Here is a tiny trained network, its code and every weight. The questions are about switching its units off for an input and a target symbol, where a switched-off unit gives its printed mean instead of its output.

import numpy as np


def w(rows, s, z=0):
    codes = np.array(rows[::2]) - 128.0
    scale = np.full(codes.shape[1], s)
    scale[-1] = z or s
    return codes * scale


def softmax(a):
    e = np.exp(a - a.max(-1, keepdims=True))
    return e / e.sum(-1, keepdims=True)


def log_softmax(a):
    a = a - a.max(-1, keepdims=True)
    return a - np.log(np.exp(a).sum(-1, keepdims=True))


def net(x, mask):
    ids = ['ΞΣΩαβγμψ'.index(c) for c in x.split()]
    T = len(ids)
    res = E[ids] + P[:T]
    u = 0
    for l in range(3):
        r = res
        for j in range(3):
            rows = slice(3 * j, 3 * j + 3)
            q, k, v = (r @ M[l][rows].T for M in (Q, K, V))
            z = softmax(np.where(np.tri(T) > 0, q @ k.T / 3**0.5, -1e9)) @ v
            o = O[l][rows]
            res = res + np.where(mask[u + j], z, o[:, -1]) @ o[:, :-1]
        u += 3
    return log_softmax(res[-1] @ U[:, :-1].T + U[:, -1])


Q, K, V, O = {}, {}, {}, {}
E = w([
[114,129,126,70,106],'Ξ',
[104,130,47,99,212],'Σ',
[121,171,158,37,92],'Ω',
[82,155,161,96,115],'α',
[151,155,158,159,162],'β',
[190,214,149,100,186],'γ',
[140,193,150,254,51],'μ',
[246,65,132,187,115],'ψ',
],0.018)
P = w([
[108,119,231,62,2],'0',
[180,192,58,121,70],'1',
[144,178,91,151,106],'2',
[153,206,64,158,124],'3',
[111,150,114,193,132],'4',
[156,241,56,169,133],'5',
[143,201,93,181,128],'6',
[145,198,96,189,121],'7',
[135,175,120,202,121],'8',
[143,174,122,203,119],'9',
[114,210,104,222,123],'10',
[142,128,161,212,115],'11',
[177,166,133,195,112],'12',
[176,158,140,191,115],'13',
],0.0066)
Q[0] = w([
[144,186,122,58,187],'0.h1',
[171,132,89,179,154],'0.h1',
[114,248,124,117,117],'0.h1',
[143,91,113,157,83],'0.h2',
[136,153,83,177,77],'0.h2',
[146,130,89,71,151],'0.h2',
[130,135,100,80,173],'0.h3',
[195,145,137,98,82],'0.h3',
[144,144,164,103,89],'0.h3',
],0.014)
K[0] = w([
[156,139,103,9,32],'0.h1',
[112,157,105,155,170],'0.h1',
[43,113,110,137,91],'0.h1',
[169,51,145,126,80],'0.h2',
[148,132,125,238,80],'0.h2',
[197,113,142,51,119],'0.h2',
[168,84,154,65,126],'0.h3',
[111,209,195,201,60],'0.h3',
[149,200,138,216,66],'0.h3',
],0.011)
V[0] = w([
[93,199,97,74,113],'0.h1',
[89,115,141,86,142],'0.h1',
[109,166,137,203,237],'0.h1',
[117,50,137,134,118],'0.h2',
[152,102,189,183,190],'0.h2',
[131,110,158,254,69],'0.h2',
[149,119,143,29,149],'0.h3',
[108,163,133,184,73],'0.h3',
[143,249,174,158,98],'0.h3',
],0.0088)
O[0] = w([
[159,129,146,186,94,196],'0.h1',
[121,119,103,182,122,135],'0.h1',
[187,113,117,151,85,53],'0.h1',
[228,169,105,121,142,75],'0.h2',
[119,202,78,160,68,102],'0.h2',
[233,139,153,21,3,119],'0.h2',
[140,22,171,147,228,104],'0.h3',
[86,173,80,140,115,183],'0.h3',
[79,120,117,111,186,246],'0.h3',
],0.0053,0.012)
Q[1] = w([
[160,95,54,118,169],'1.h1',
[169,71,122,149,142],'1.h1',
[165,160,217,107,191],'1.h1',
[120,203,97,207,120],'1.h2',
[174,98,81,189,92],'1.h2',
[112,123,121,1,86],'1.h2',
[176,154,78,39,138],'1.h3',
[136,137,201,80,52],'1.h3',
[136,114,117,74,182],'1.h3',
],0.0092)
K[1] = w([
[160,122,142,94,254],'1.h1',
[148,46,145,91,120],'1.h1',
[203,250,187,142,225],'1.h1',
[166,191,119,58,107],'1.h2',
[8,176,210,20,142],'1.h2',
[129,84,80,181,153],'1.h2',
[166,117,63,20,184],'1.h3',
[90,140,121,68,126],'1.h3',
[157,121,120,129,211],'1.h3',
],0.0087)
V[1] = w([
[56,119,83,128,96],'1.h1',
[166,161,123,145,118],'1.h1',
[83,128,90,182,68],'1.h1',
[84,112,133,104,129],'1.h2',
[146,132,146,110,120],'1.h2',
[131,115,89,123,123],'1.h2',
[198,140,106,108,178],'1.h3',
[109,118,160,145,118],'1.h3',
[140,118,100,248,94],'1.h3',
],0.016)
O[1] = w([
[215,40,186,1,150,184],'1.h1',
[150,89,166,133,196,184],'1.h1',
[182,157,223,6,148,195],'1.h1',
[135,206,63,113,147,94],'1.h2',
[124,156,142,176,55,162],'1.h2',
[99,77,49,138,194,103],'1.h2',
[65,105,140,163,92,67],'1.h3',
[136,208,93,47,100,144],'1.h3',
[141,156,224,61,95,2],'1.h3',
],0.0072,0.0067)
Q[2] = w([
[171,192,119,115,217],'2.h1',
[37,79,171,123,65],'2.h1',
[148,66,147,149,151],'2.h1',
[35,140,189,231,188],'2.h2',
[207,96,27,111,103],'2.h2',
[64,118,185,135,155],'2.h2',
[2,190,150,76,122],'2.h3',
[131,88,146,137,124],'2.h3',
[54,175,127,166,151],'2.h3',
],0.0071)
K[2] = w([
[135,171,103,96,146],'2.h1',
[124,98,112,117,158],'2.h1',
[96,87,160,90,124],'2.h1',
[74,139,102,211,103],'2.h2',
[165,171,109,108,94],'2.h2',
[134,92,171,3,166],'2.h2',
[148,113,171,126,117],'2.h3',
[156,115,139,114,137],'2.h3',
[158,127,169,137,118],'2.h3',
],0.012)
V[2] = w([
[143,209,122,130,126],'2.h1',
[104,154,143,104,67],'2.h1',
[202,152,147,154,168],'2.h1',
[101,152,96,23,95],'2.h2',
[128,166,209,152,146],'2.h2',
[230,131,108,152,163],'2.h2',
[173,54,11,146,42],'2.h3',
[216,153,88,97,105],'2.h3',
[215,149,104,170,174],'2.h3',
],0.011)
O[2] = w([
[112,106,255,207,185,254],'2.h1',
[198,171,147,144,108,181],'2.h1',
[58,80,207,165,114,155],'2.h1',
[160,116,36,153,101,207],'2.h2',
[50,88,34,133,169,227],'2.h2',
[27,55,135,46,84,115],'2.h2',
[174,83,128,78,71,76],'2.h3',
[134,120,165,69,94,101],'2.h3',
[118,51,220,128,7,145],'2.h3',
],0.0074,0.0072)
U = w([
[141,37,37,128,184,21],'Ξ',
[222,204,70,100,211,100],'Σ',
[213,7,172,228,108,253],'Ω',
[255,84,168,133,189,59],'α',
[208,218,83,99,85,118],'β',
[228,185,146,205,149,195],'γ',
[85,90,101,224,159,91],'μ',
[238,138,17,197,172,217],'ψ',
],0.0063,0.0041)

Each question gives the input, a string of symbols that net reads in full, and the target symbol t.
The units are the heads (3 rows each of Q, K, V and O). Each row of codes is followed by its name. A weight is (code - 128) times the scale printed after its matrix; where a second scale follows, it is the last column's (O and U).
mask holds one flag per head, layer by layer. A switched-off head (its flag False) gives its mean, the last column of its rows in O, instead of its output. The means were averaged over made-up inputs and are rounded, as every weight is.
A unit's drop is (log p(t) with every unit on - log p(t) with that unit switched off) / (log p(t) with every unit on - log p(t) with every unit switched off).
The circuit of an input: a set's keep is (log p(t) with only the set's units on - log p(t) with every unit switched off) / (log p(t) with every unit on - log p(t) with every unit switched off). Starting from all 9 units, units are removed one at a time, each time the one whose removal leaves the highest keep (on an exact tie, the one counted first), for as long as the keep stays at least 0.8.
circuit, biggest first: the units of the circuit, biggest drop first
most important unit: the unit with the biggest drop
heads that matter: for each layer, one digit per head in row order, 1 if its drop is at least 0.15 and else 0, layers parted by /
drop when u is switched off: that unit's drop, to one decimal
input Ω Ω α μ γ, target γ: most important unit	0.h3
input Ξ γ α β Ξ α Ω Ξ Ω Ω Ξ ψ ψ α, target Ω: circuit, biggest first	2.h3, 0.h2, 0.h3, 1.h1
input Ω γ ψ μ Ξ Ξ Ω α, target α: heads that matter	001 / 101 / 000
input Ω Ξ Ω γ Ξ β Ξ γ β Ω α γ γ β, target μ: heads that matter	001 / 000 / 101
input Ω Ω Ω β γ Ξ, target μ: heads that matter	001 / 010 / 001
input γ γ Ω ψ Ω γ μ, target β: circuit, biggest first	0.h3, 0.h2
input Σ Ω Ξ α ψ μ β γ, target γ: circuit, biggest first	0.h3, 1.h3, 2.h1
input Σ μ γ Σ Ξ Ω Ξ Ω Σ β Σ Ξ γ μ, target α: circuit, biggest first	1.h1, 0.h3
input Σ Ξ Σ Ξ Ω Ω, target ψ: circuit, biggest first	1.h1, 2.h1, 0.h3
input Σ Ξ Ξ μ α γ γ Ξ Ω μ γ β, target α: heads that matter	011 / 100 / 000
input Ω α Ω Ξ Ω ψ γ α ψ Ω ψ ψ Ω Σ, target Ω: circuit, biggest first	2.h3, 0.h2, 1.h3
input Ξ β Ξ α β Ω ψ Ω, target Ω: circuit, biggest first	1.h2, 0.h2, 0.h3
input ψ Ω γ Ξ μ μ μ γ β μ γ, target α: heads that matter	011 / 100 / 100
input α μ Σ μ Ξ, target α: heads that matter	001 / 100 / 100
input Ω ψ Ω ψ β Ω μ γ μ Ω μ μ, target α: heads that matter	001 / 101 / 100
input ψ γ γ, target Ω: circuit, biggest first	2.h3, 0.h2
input ψ Ω μ Σ Ξ Ω β α Ξ β β ψ β α, target α: heads that matter	001 / 100 / 000
input Ξ α α, target Σ: most important unit	2.h1
input α Ω Ω Ω Σ μ α Σ Ω β Ω, target Σ: circuit, biggest first	1.h1, 2.h3
input β Σ ψ Ξ, target Ω: heads that matter	011 / 100 / 011
input α α γ Ξ Ω β Ω μ Ω β μ ψ β, target Ω: most important unit	2.h1
input β Σ Ξ Ω β Ω Ξ γ α γ, target μ: heads that matter	000 / 100 / 000
input Ω Ξ Ω Σ ψ Ω Ω, target Ω: circuit, biggest first	2.h3, 0.h3, 0.h2, 1.h1
input Ω γ γ Ξ, target μ: heads that matter	001 / 000 / 000
input μ γ Ξ ψ Ω ψ Ω μ Ω, target α: drop when 1.h3 is switched off	0.6
input Ξ μ Σ Ω ψ, target ψ: drop when 2.h2 is switched off	0.9
